Below is a small trained network, with its code and all its weights. Each question gives an input and a class and asks what happens when units are switched off, that is, made to give their printed mean instead of their output.

import numpy as np


def w(rows, s, z=0):
    codes = np.array(rows[::2]) - 128.0
    scale = np.full(codes.shape[1], s)
    scale[-1] = z or s
    return codes * scale


def f(y):
    return np.maximum(y, 0)


def log_softmax(a):
    a = a - a.max(-1, keepdims=True)
    return a - np.log(np.exp(a).sum(-1, keepdims=True))


def net(x, mask):
    res = np.array(x, float).reshape(1, 7) / 4 @ E
    y = f(res @ A[0][:, :-1].T + A[0][:, -1])
    res = res + np.where(mask, y, B[0][:, -1]) @ B[0][:, :-1]
    return log_softmax(res[-1] @ U[:, :-1].T + U[:, -1])


A, B = {}, {}
E = w([
[99,216,193,172,33,150,52,147,106],'x0',
[133,130,126,129,131,133,125,127,131],'x1',
[128,80,122,95,35,80,87,121,250],'x2',
[112,34,62,206,82,150,83,127,66],'x3',
[132,128,128,131,129,130,128,129,131],'x4',
[124,128,127,125,123,124,132,126,122],'x5',
[30,150,85,144,123,208,198,138,198],'x6',
],0.013)
A[0] = w([
[125,176,137,81,140,114,143,136,163,73],'n0',
[96,50,50,220,88,151,96,126,88,99],'n1',
[131,156,125,114,141,120,128,111,137,25],'n2',
[207,116,155,149,149,28,55,113,103,9],'n3',
[127,181,106,182,173,166,168,143,61,79],'n4',
[120,84,100,101,73,108,109,130,171,79],'n5',
[131,78,79,98,187,117,178,104,155,100],'n6',
[125,208,161,53,146,120,165,119,165,111],'n7',
[148,74,117,74,172,121,126,143,129,73],'n8',
[74,155,80,152,147,138,132,121,154,38],'n9',
[118,102,113,104,185,115,144,94,133,76],'n10',
[147,90,141,96,91,74,88,108,163,79],'n11',
[141,157,133,142,103,132,116,108,128,40],'n12',
[107,139,143,151,180,168,149,117,62,61],'n13',
[121,129,119,106,129,138,103,112,128,79],'n14',
[143,143,127,118,183,105,79,134,75,93],'n15',
[126,163,142,91,159,113,121,137,151,70],'n16',
[149,68,64,97,175,109,182,116,139,66],'n17',
[115,77,110,159,101,152,120,119,96,46],'n18',
[86,221,180,181,63,151,75,139,118,65],'n19',
[107,93,107,108,59,104,115,125,223,46],'n20',
[112,114,136,115,126,118,129,162,116,103],'n21',
[134,200,181,57,158,119,153,126,154,96],'n22',
[8,155,76,163,128,216,184,142,196,54],'n23',
],0.015,0.011)
B[0] = w([
[127,107,98,159,162,57,118,121,141,176],'n0',
[128,35,100,189,206,42,44,99,198,249],'n1',
[122,118,140,139,139,104,126,129,109,133],'n2',
[193,81,205,81,73,101,193,72,82,241],'n3',
[67,201,126,108,187,168,202,115,203,220],'n4',
[118,185,136,143,201,180,168,133,170,190],'n5',
[89,150,119,160,33,193,79,166,73,222],'n6',
[142,46,101,186,177,92,90,111,181,222],'n7',
[130,143,128,143,84,140,99,177,78,179],'n8',
[199,138,145,111,112,113,142,134,119,160],'n9',
[93,143,127,154,70,147,112,134,132,175],'n10',
[101,170,127,85,173,161,194,128,141,203],'n11',
[137,138,116,141,109,137,112,150,121,139],'n12',
[101,178,117,93,196,166,182,137,196,200],'n13',
[122,120,136,150,128,129,151,137,119,128],'n14',
[167,177,146,75,138,127,163,100,136,195],'n15',
[134,106,126,166,161,100,107,125,107,163],'n16',
[106,143,99,140,63,155,87,199,65,218],'n17',
[129,103,109,160,146,76,92,116,166,170],'n18',
[75,142,69,158,12,204,79,222,29,221],'n19',
[80,227,121,93,198,167,186,112,164,213],'n20',
[137,121,102,118,129,135,132,119,134,129],'n21',
[119,63,105,159,164,99,53,96,189,217],'n22',
[228,96,218,45,84,73,171,75,54,254],'n23',
],0.011,0.021)
U = w([
[83,72,97,222,192,74,56,126,126,250],'0',
[37,190,94,182,27,176,82,200,28,151],'1',
[38,254,123,110,215,160,202,133,126,37],'2',
[195,127,192,66,89,92,173,103,42,100],'3',
],0.0078,0.0016)

Each question gives the input, the list of numbers given to net, and the class t.
The units are the neurons (one row each of A and B). Each row of codes is followed by its name. A weight is (code - 128) times the scale printed after its matrix; where a second scale follows, it is the last column's (A, B and U).
mask holds one flag per neuron, in row order. A switched-off neuron (its flag False) gives its mean, the last column of its row in B, instead of its output. The means were averaged over made-up inputs and are rounded, as every weight is.
A unit's drop is (log p(t) with every unit on - log p(t) with that unit switched off) / (log p(t) with every unit on - log p(t) with every unit switched off).
The circuit of an input: a set's keep is (log p(t) with only the set's units on - log p(t) with every unit switched off) / (log p(t) with every unit on - log p(t) with every unit switched off). Starting from the 12 units with the biggest drops (on a tie, the unit counted first), units are removed one at a time, each time the one whose removal leaves the highest keep (on an exact tie, the one counted first), for as long as the keep stays at least 0.8.
circuit, biggest first: the units of the circuit, biggest drop first
most important unit: the unit with the biggest drop
top k neurons: the k neurons with the biggest drops, biggest first
drop when u is switched off: that unit's drop, to one decimal
input [-8,3,-1,6,0,-4,4], class 1: circuit, biggest first : [n6]
input [-5,-1,2,4,-3,8,4], class 1: top 4 neurons : [n6; n17; n7; n22]
input [-1,5,-6,-6,-7,7,1], class 0: top 4 neurons : [n7; n22; n20; n11]
input [5,-5,-7,6,7,-8,8], class 3: top 3 neurons : [n23; n20; n9]
input [0,8,4,-3,6,-3,-3], class 2: circuit, biggest first : [n1; n23]
input [0,7,-6,-6,-5,6,0], class 0: top 4 neurons : [n22; n7; n20; n11]
input [1,1,-3,2,-7,1,-1], class 2: top 2 neurons : [n7; n22]
input [6,4,-5,-5,-7,-5,-2], class 1: top 2 neurons : [n19; n1]
input [1,3,8,7,8,2,2], class 2: top 4 neurons : [n20; n5; n11; n7]
input [8,0,-1,8,-3,2,-6], class 0: top 2 neurons : [n1; n6]
input [3,5,-2,7,1,2,7], class 0: top 2 neurons : [n1; n3]
input [4,5,5,0,8,-8,2], class 2: top 4 neurons : [n20; n6; n17; n5]
input [0,-6,-5,-5,6,-8,6], class 3: top 2 neurons : [n23; n1]
input [1,6,-6,-7,4,8,-3], class 0: most important unit : n22
input [-3,-3,-5,-5,5,-4,-2], class 0: top 3 neurons : [n22; n7; n20]
input [3,3,7,-8,-8,-5,-5], class 0: drop when n22 is switched off : 0.8
input [2,0,-7,-8,-2,-2,-5], class 0: drop when n22 is switched off : 1.1
input [-7,1,-3,6,4,-4,-5], class 1: drop when n6 is switched off : 0.6
